Here is a tiny trained network, its code and every weight. The questions are about switching its units off for an input and a class, where a switched-off unit gives its printed mean instead of its output.

import numpy as np


def w(rows, s, z=0):
    codes = np.array(rows[::2]) - 128.0
    scale = np.full(codes.shape[1], s)
    scale[-1] = z or s
    return codes * scale


def norm(h):
    return h / np.sqrt((h * h).mean(-1, keepdims=True) + 1e-5)


def f(y):
    return y / 2 * (1 + np.tanh(0.7978845608 * (y + 0.044715 * y**3)))


def log_softmax(a):
    a = a - a.max(-1, keepdims=True)
    return a - np.log(np.exp(a).sum(-1, keepdims=True))


def net(x, mask):
    res = np.array(x, float).reshape(1, 6) / 4 @ E
    u = 0
    for l in range(2):
        y = f(norm(res) @ A[l][:, :-1].T + A[l][:, -1])
        res = res + np.where(mask[u : u + 12], y, B[l][:, -1]) @ B[l][:, :-1]
        u += 12
    return log_softmax(norm(res)[-1] @ U[:, :-1].T + U[:, -1])


A, B = {}, {}
E = w([
[129,131,130,125,127,127,128],'x0',
[126,131,124,138,125,136,119],'x1',
[219,114,121,129,162,106,46],'x2',
[70,178,110,181,220,8,117],'x3',
[73,148,59,28,174,187,84],'x4',
[127,127,141,114,133,122,133],'x5',
],0.012)
A[0] = w([
[187,134,146,135,201,112,95,43],'L0N1',
[142,102,117,97,177,154,104,27],'L0N2',
[248,104,139,120,203,123,22,231],'L0N3',
[123,102,73,40,128,227,93,90],'L0N4',
[116,140,90,112,89,146,172,147],'L0N5',
[131,90,48,207,131,164,117,178],'L0N6',
[112,120,115,112,91,114,122,3],'L0N7',
[73,117,183,195,218,72,95,61],'L0N8',
[54,167,32,42,187,142,68,1],'L0N9',
[58,178,118,154,217,67,127,117],'L0N10',
[173,94,192,131,88,126,159,113],'L0N11',
[202,69,161,131,22,217,140,186],'L0N12',
],0.011,0.0046)
B[0] = w([
[117,175,55,119,136,125,172,154],'L0N1',
[136,122,185,137,112,152,109,140],'L0N2',
[238,110,101,100,124,127,84,241],'L0N3',
[111,136,140,71,8,55,94,234],'L0N4',
[134,130,91,95,150,106,146,161],'L0N5',
[121,119,174,98,131,108,167,145],'L0N6',
[173,131,115,172,159,128,113,116],'L0N7',
[95,120,49,124,83,129,163,196],'L0N8',
[102,111,140,128,227,231,130,226],'L0N9',
[117,71,201,179,150,165,83,222],'L0N10',
[102,156,126,172,167,160,147,168],'L0N11',
[120,166,128,119,241,151,155,251],'L0N12',
],0.012,0.011)
A[1] = w([
[26,83,143,74,67,182,71,243],'L1N1',
[169,137,75,167,26,54,74,58],'L1N2',
[143,52,110,236,74,45,131,197],'L1N3',
[183,89,124,189,169,42,94,166],'L1N4',
[56,138,223,104,140,209,210,89],'L1N5',
[136,173,82,106,180,106,149,46],'L1N6',
[49,155,159,194,170,195,192,162],'L1N7',
[217,145,169,143,128,150,252,122],'L1N8',
[236,74,128,183,212,173,88,85],'L1N9',
[197,149,80,85,197,240,110,108],'L1N10',
[249,117,46,101,80,124,29,118],'L1N11',
[75,71,206,170,13,103,137,4],'L1N12',
],0.011,0.0035)
B[1] = w([
[179,158,98,169,123,76,190,222],'L1N1',
[84,145,110,99,93,183,206,149],'L1N2',
[160,183,132,89,60,103,157,182],'L1N3',
[123,181,68,65,138,166,147,179],'L1N4',
[109,167,94,131,120,192,177,223],'L1N5',
[97,98,131,149,121,139,126,138],'L1N6',
[137,89,233,103,99,150,107,230],'L1N7',
[57,49,103,155,168,113,62,173],'L1N8',
[103,196,4,144,137,46,102,216],'L1N9',
[156,86,141,195,107,56,88,248],'L1N10',
[51,94,236,134,138,190,177,225],'L1N11',
[126,71,143,215,74,38,24,146],'L1N12',
],0.013,0.012)
U = w([
[60,101,196,171,193,214,165,166],'0',
[139,210,56,80,61,118,203,188],'1',
[172,105,63,176,211,71,29,130],'2',
[208,81,211,43,77,140,75,85],'3',
[109,124,207,182,3,70,119,2],'4',
],0.021,0.0038)

Each question gives the input, the list of numbers given to net, and the class t.
The units are the neurons (one row each of A and B). Each row of codes is followed by its name. A weight is (code - 128) times the scale printed after its matrix; where a second scale follows, it is the last column's (A, B and U).
mask holds one flag per neuron, layer by layer. A switched-off neuron (its flag False) gives its mean, the last column of its row in B, instead of its output. The means were averaged over made-up inputs and are rounded, as every weight is.
A unit's drop is (log p(t) with every unit on - log p(t) with that unit switched off) / (log p(t) with every unit on - log p(t) with every unit switched off).
The circuit of an input: a set's keep is (log p(t) with only the set's units on - log p(t) with every unit switched off) / (log p(t) with every unit on - log p(t) with every unit switched off). Starting from the 12 units with the biggest drops (on a tie, the unit counted first), units are removed one at a time, each time the one whose removal leaves the highest keep (on an exact tie, the one counted first), for as long as the keep stays at least 0.8.
circuit, biggest first: the units of the circuit, biggest drop first
most important unit: the unit with the biggest drop
k most important neurons: the k neurons with the biggest drops, biggest first
top k neurons in layer l: the k neurons of layer l with the biggest drops, biggest first
drop of u: that unit's drop, to one decimal
input [-4,2,4,-1,2,-8], class 3: circuit, biggest first : [L0N4]
input [-4,1,1,0,0,-5], class 2: top 3 neurons in layer 0 : [L0N4 L0N8 L0N6]
input [-6,-7,-3,6,0,5], class 4: 3 most important neurons : [L0N12 L0N9 L0N8]
input [-7,-2,7,0,7,8], class 3: 3 most important neurons : [L0N4 L1N11 L0N12]
input [-1,-2,-2,1,-1,0], class 4: 2 most important neurons : [L0N12 L0N3]
input [8,2,7,-1,6,3], class 3: 2 most important neurons : [L0N4 L1N11]
input [6,6,0,-7,-6,5], class 0: 3 most important neurons : [L0N3 L0N11 L1N7]
input [-4,-3,0,-6,2,4], class 1: 4 most important neurons : [L0N4 L0N3 L1N7 L0N12]
input [-2,2,7,7,-1,3], class 1: 2 most important neurons : [L0N9 L0N12]
input [8,-5,-7,-6,2,-1], class 1: top 2 neurons in layer 0 : [L0N4 L0N9]
input [5,4,-4,1,-2,-2], class 4: top 3 neurons in layer 0 : [L0N12 L0N9 L0N3]
input [-4,8,-5,0,1,7], class 1: 2 most important neurons : [L0N12 L1N1]
input [2,2,-2,-6,3,4], class 1: 2 most important neurons : [L0N4 L0N3]
input [0,-5,-3,7,0,-8], class 4: circuit, biggest first : [L0N12]
input [2,5,0,6,2,-5], class 0: top 2 neurons in layer 0 : [L0N3 L0N8]
input [-7,2,-4,-5,-5,7], class 0: drop of L0N3 : 0.1
input [6,1,-3,-6,4,1], class 1: drop of L0N4 : 1.0
input [-7,4,3,7,0,-7], class 1: drop of L0N12 : 0.5
input [2,7,-3,-3,1,-8], class 1: top 3 neurons in layer 0 : [L0N4 L0N3 L0N9]
input [8,5,-3,8,-3,-6], class 4: most important unit : L0N10
